Each row is followed by its class.
[-22  32   6  -7   1 -16 -27   6   7 -44   2   3  -3  14 -20   9 -13 -10
   6  17  -9  -2  -4   2  11  37  11 -21  -5  -1  16  10   0]
H
[ -6   3   5   8   1  36  -5   8   0  -7   1 -18   7  -9  -2   6   8  -4
 -15  50  16   7  -4   0  -3 -38 -16 -42  10  -2   5   7  13]
Z
[-19  27   1   4  -9 -21 -46  10   1  -5   2  15   2 -23  48  12  -3  -4
  -6  35 -12   6 -15   1   5 -45  17 -46 -11   2   7  16  -7]
F
[ -6  12   2  -7   0 -16 -29   6   4 -23  -2  -5  -1   0  11   4  -4  -4
   4  17  -4   3  -4   1   4  41  16  -7  -8   4  10   6 -19]
G
[-21  28   4   4  -8 -11 -40  10   3 -13   2   7   3 -16  33  11  -6  -5
  -6  39 -17   1 -14  -4   7 -34  15 -45   2  -4  10  15  -7]
S
[ -9  13   9   5  -4   7 -17   8   3 -14   4 -10   5 -10  -2  15   1  -5
  -8  37   4   2 -10   1   2 -35  -8 -38   9   0  -5  12  12]
S
[ -9  31   7  -2   1 -21 -36  11   7 -33  -1  11  -4   2 -11   8 -11  -6
   6  10 -10   2  -2   0   3  28   9 -13  -8   5   7  10  -8]
G
[-16  15  -1   1  -5  -4 -19   2   1  -2  -4   2   1  -5  26   6  -3  -3
  -7  18  -5   1 -11   1   2 -27  13 -27   2   8   2  15  -5]
S
[-19  26   9  -1  -1   4 -22  10   5 -32   4   2  -2  -3 -16   6  -5  -5
  -4  33  -2   2  -6   4   6  -8  -1 -35   2   2   5  12  11]
H
[-23  38  12   1   0 -18 -26  12   6 -43   5  23  -3   8 -50   1 -18  -9
   3   2 -10  -2  -5   1  12   8   2 -31   0   3   0  12  18]
H
[-17  24   8  -4   1 -22 -11   5   3 -32   3   6   0   4 -23   5  -7  -5
   3  15  -7   0  -4   2   6   8   7 -18  -2  -4   0  11   9]
H
[-27  40  13  -3   1 -20 -26  16   8 -46   2  16  -6  10 -40   4 -16 -11
   4  17 -12   1  -4   4  12  25  10 -27  -4   2   5  11   5]
H
[-11  29   8   1   2  -9 -24   8   5 -38   3   5  -3   7 -22   6 -16  -9
   4  22  -9  -1  -2   2   9  24   7 -25  -3   3   7   8   3]
H
[-18  43  11   0   1 -22 -48  14   6 -43   0  18  -2  -2 -24   9 -12  -9
   4  29 -16  -2 -12   6   9   5   8 -33  10   6   1   9   5]
G
[-24  33   9  -4  -1 -16 -29   9   5 -40   4  11   3   4 -20   5 -10  -9
   4  19 -14  -2  -5   2   9  19   9 -26  -2   1   7  11   4]
H
[-12  29   8  -3  -6 -22 -38   9   5 -36   0  10  -1  -2  -8   5 -11  -3
   8  21  -3   2  -2   0   9  25  13 -18  -6   6   8  10  -8]
G
[-13  31   6  -1   0 -16 -35   8  -1 -28   0  13  -3  -1 -11   5 -11  -6
   3  16  -9   3  -3   1   2   7   8 -18  -5   4   4   9  -4]
G
[-14  12   1  -4   2  -8  -1  -1  -6 -17   2  -2  -2  10   3   1  -4  -2
   2  -2  -4   4  -3   8   4  27  12  -2  -6   0   5   5  -7]
H
[-23  34   9   0  -3 -11 -36  11   3 -27   2   9   0  -8  -1   9  -8  -9
  -3  33 -10   2 -12   3   8 -13   9 -43   0   0   4  14   4]
S
[-23  32   5  -3   3 -13 -28   6   4 -38  -3   6   0   9 -13   1 -10  -6
   2  13 -12   1  -5   4   9  26  13 -19  -7   1   6   5  -1]
H
[ -5  11   4   3   1  30  -6   9   2  -7   7 -10   2  -8 -17   6   4  -5
  -8  45   6   2  -5   3   1 -38 -11 -43  11  -4  -2  13  20]
Z
[-23  45  13  -4   8 -19 -42  14   4 -53   5  11  -4   6 -34   8 -11 -11
   4  25 -20  -9  -1   2  13  29   8 -29  -1   3   6  10   7]
H
[-18  23   6   0   3  12 -19  11   4 -38   7  -6  -1  -5 -15   8  -2  -7
  -4  49  -3   1  -9   2   7   0   0 -42   5  -1   4   8  11]
Z
[-21  33   8  -1 -12  -3 -41  14  10 -32   2   7  -1 -12   3   9  -6 -10
 -11  46 -10   4 -10   2  -4 -20   7 -51   5   1   8  18   7]
S
[-23  38  13  -5   0 -16 -29   6   8 -46  -3  13  -3   6 -29   8 -12  -9
   2  16 -16   0  -1   6  13  29   9 -22   5  -1   8  13   4]
H
[-21  22  -2   5 -12 -25 -46   9  -1  14   1  18   9 -34  60   6   1  -2
 -11  27 -10  20 -15  -1   8 -66  20 -40   4   3   4  18 -11]
F
[ -7   1   0   2  -3 -16  -5  -3   2  14  -8  14   0  -3  13  -4  -1   4
  -1 -16  -1   3  -4  -2  -2 -25   4   4  -1   5  -5   8 -12]
G
[-24  26   1   7 -13 -25 -45  11  -2  10   1  29   3 -32  54   5  -1  -5
 -12  25 -10   6 -17   0   3 -84  29 -47   5   1   0  20  -2]
F
[-16  24   9   3   2  -5 -17   6   4 -22   1  14   1  -5 -33  -3  -9  -4
   3  10  -1  -3  -1   3  -1  -7  -6 -20   4   1  -9   5  10]
G
[-18  31   9 -12   2 -18 -31  11   0 -44   2   5  -2   7 -11   6 -11  -7
   5  15 -15   2  -2   1  10  32  11 -18   0   1   6   8  -2]
H
[-13  37   7  -2   0 -19 -40  11   4 -37  -3  17  -2   2 -29   3 -11  -5
   7  16 -12   4  -3   6   4  19   8 -18  -5   6   1   8   1]
G

Each row is followed by its class. Each block has new classes.
[ -9 -27  -7   5  17  -4  -2  -7   3  -7  11 -19  -7  11  49   3   6   6
  12  -4   8   4  25  -2  -7 -27  17  -3   5  14  16 -10   4]
Mz
[ -1 -17   5 -10  25   8  -2  -8  19 -31  12  -2   2 -29   2  17   6  -6
  -4  -3  22 -22 -16  15 -11  -3 -12  -8  20   8  -7   7  21]
hs
[  0  17 -10 -10  -6   7   7  -6   8 -46   0  -5  -9  -4  15  -8 -15 -10
  10  10  -3 -10  -4 -13   5 -14 -22 -18  11   8  -3 -15  32]
hs
[-25 -40  31  13  37  -7   7 -16 -44  82   0  -3  -8 -22 -82   6  32  -8
 -13 -11 -39  13  -3  21   5 -50  60  31  10   3  16  36 -22]
pj
[  0 -15   2 -11 -14   7  -3  -3  36 -23   1  -6   2  -4  29   2 -10 -18
  -1  18   5  -5  -8  -8   7   1  -8 -18  -1  -1  -9  17   3]
hs
[-15 -23   8   2  24  10   2  -6  39 -47   5  -7  -4  -6  -2   5  -5 -22
  10   6  -1  -9   0   6  -4 -11   8  -6  20   3  11  73   4]
hs
[-21 -50  -9   4  34   3   1  -4  54 -66  17 -15   0  -5 -23  14 -13  -8
  22  32  19  -8  11 -13  -1 -38   8 -15   3   4  11  -8  28]
hs
[-26 -24   7   2  49  12  -5   0   8 -16   7  -6  11  18  37  17   5  -3
  46   7  11 -28  19   8  -6 -59  23  11  10  -7  22   6  10]
Mz
[ -2 -11 -17   4  -8  -1   1  17  63 -44  10  -4   8   1   1  17 -22 -19
 -22  25 -19 -16   4  -4   0   2  -7  -2   4   6  13  -3  -8]
hs
[-12 -33  17  -8  28  -4  -4 -14 -10  -4   2  -4   1 -12 -27  -8 -13 -49
   3  15  -3 -11   1 -21  -4 -27   8   2  -2   5 -14  -2  17]
Pq
[ 10  23 -19   0  22  18   3  25  23 -15  10   3   0   5  15  14 -11  -9
  -8  -2 -21 -11   8   1  -6  11  12 -10  -5   9  17  -8  -6]
hs
